Here is a tiny trained network, its code and every weight. The questions are about switching its units off for an input and a class, where a switched-off unit gives its printed mean instead of its output.

import numpy as np


def w(rows, s, z=0):
    codes = np.array(rows[::2]) - 128.0
    scale = np.full(codes.shape[1], s)
    scale[-1] = z or s
    return codes * scale


def f(y):
    return np.maximum(y, 0)


def log_softmax(a):
    a = a - a.max(-1, keepdims=True)
    return a - np.log(np.exp(a).sum(-1, keepdims=True))


def net(x, mask):
    res = np.array(x, float).reshape(1, 5) / 4 @ E
    y = f(res @ A[0][:, :-1].T + A[0][:, -1])
    res = res + np.where(mask, y, B[0][:, -1]) @ B[0][:, :-1]
    return log_softmax(res[-1] @ U[:, :-1].T + U[:, -1])


A, B = {}, {}
E = w([
[106,189,68,118,122,27,139,122,55,181,9,111],'x0',
[202,217,59,126,126,140,156,168,119,160,193,54],'x1',
[74,120,80,112,202,214,157,146,69,114,97,163],'x2',
[127,202,87,177,151,229,34,115,171,77,114,75],'x3',
[152,169,138,86,118,118,26,25,113,98,106,186],'x4',
],0.011)
A[0] = w([
[121,55,151,66,175,183,180,108,154,108,174,130,108],'N1',
[218,183,51,123,144,118,167,158,164,156,185,60,252],'N2',
[52,94,55,111,175,78,250,196,108,149,51,147,182],'N3',
[136,116,90,124,228,200,121,167,93,77,164,115,146],'N4',
[139,100,128,170,104,138,84,91,164,85,120,160,179],'N5',
[125,148,130,102,74,30,147,120,96,180,107,131,200],'N6',
[120,177,46,100,193,126,100,65,100,179,2,142,235],'N7',
[179,83,171,99,89,29,126,141,126,144,126,121,90],'N8',
[154,87,135,110,89,158,143,149,158,154,194,120,181],'N9',
[96,81,192,113,102,175,2,57,172,114,128,181,133],'N10',
[173,86,139,123,82,95,137,141,177,152,182,135,126],'N11',
[143,72,154,112,209,187,168,134,135,124,187,171,196],'N12',
],0.0091,0.0042)
B[0] = w([
[8,61,130,49,115,75,152,73,180,125,123,114,185],'N1',
[104,144,188,131,149,130,177,152,98,144,219,33,217],'N2',
[17,167,146,179,170,225,174,140,188,140,129,190,244],'N3',
[37,85,102,173,184,178,147,106,141,187,148,116,193],'N4',
[107,136,103,168,139,120,65,139,185,133,112,188,180],'N5',
[72,154,82,179,122,167,119,37,88,138,85,113,223],'N6',
[107,126,39,52,72,104,101,56,78,132,140,130,249],'N7',
[125,173,71,178,124,148,171,99,117,122,133,163,196],'N8',
[115,142,123,137,105,42,116,147,217,42,62,183,174],'N9',
[129,151,133,130,1,153,79,153,153,35,47,158,229],'N10',
[185,152,128,89,109,90,48,132,179,77,105,102,173],'N11',
[27,64,101,87,155,147,123,160,163,104,102,130,198],'N12',
],0.0098,0.018)
U = w([
[79,112,46,122,106,144,121,118,148,121,93,200,154],'0',
[230,53,187,115,223,142,110,127,83,180,103,181,2],'1',
[182,154,249,182,91,119,120,162,166,113,111,147,120],'2',
[101,92,201,54,114,95,120,159,167,119,167,72,106],'3',
[161,149,98,104,88,91,108,98,75,159,148,73,133],'4',
[75,115,139,184,177,175,183,147,135,187,178,107,124],'5',
],0.013,0.0054)

Each question gives the input, the list of numbers given to net, and the class t.
The units are the neurons (one row each of A and B). Each row of codes is followed by its name. A weight is (code - 128) times the scale printed after its matrix; where a second scale follows, it is the last column's (A, B and U).
mask holds one flag per neuron, in row order. A switched-off neuron (its flag False) gives its mean, the last column of its row in B, instead of its output. The means were averaged over made-up inputs and are rounded, as every weight is.
A unit's drop is (log p(t) with every unit on - log p(t) with that unit switched off) / (log p(t) with every unit on - log p(t) with every unit switched off).
The circuit of an input: a set's keep is (log p(t) with only the set's units on - log p(t) with every unit switched off) / (log p(t) with every unit on - log p(t) with every unit switched off). Starting from all 12 units, units are removed one at a time, each time the one whose removal leaves the highest keep (on an exact tie, the one counted first), for as long as the keep stays at least 0.8.
circuit, biggest first: the units of the circuit, biggest drop first
top k neurons: the k neurons with the biggest drops, biggest first
drop of u: that unit's drop, to one decimal
input [-6,0,5,7,-6], class 5: circuit, biggest first : (N4)
input [-2,-7,-4,2,3], class 2: circuit, biggest first : (N7 N6 N12)
input [-2,7,2,-8,6], class 4: circuit, biggest first : (N3 N2)
input [1,2,4,0,1], class 5: circuit, biggest first : (N10 N9)
input [3,4,-8,7,-6], class 3: circuit, biggest first : (N3 N2)
input [4,5,3,-8,1], class 5: circuit, biggest first : (N10 N3)
input [-1,0,-7,2,-8], class 2: top 2 neurons : (N7 N1)
input [8,7,2,3,-3], class 5: top 2 neurons : (N2 N3)
input [-6,6,3,-3,-4], class 3: top 2 neurons : (N9 N1)
input [-1,2,-2,4,1], class 2: top 2 neurons : (N7 N3)
input [-5,0,8,3,-2], class 5: top 4 neurons : (N4 N7 N10 N11)
input [-3,6,-2,-7,-8], class 3: top 2 neurons : (N11 N9)
input [-6,-1,-5,-7,-6], class 3: top 2 neurons : (N11 N7)
input [-2,8,-6,-6,1], class 4: top neuron : (N3)
input [-8,0,-1,6,-8], class 3: drop of N3 : 0.3
input [1,-7,-8,7,-6], class 2: drop of N7 : 0.2
input [-5,8,3,-4,5], class 3: drop of N5 : 0.0
input [-7,-2,-8,-6,-8], class 3: drop of N11 : 0.3
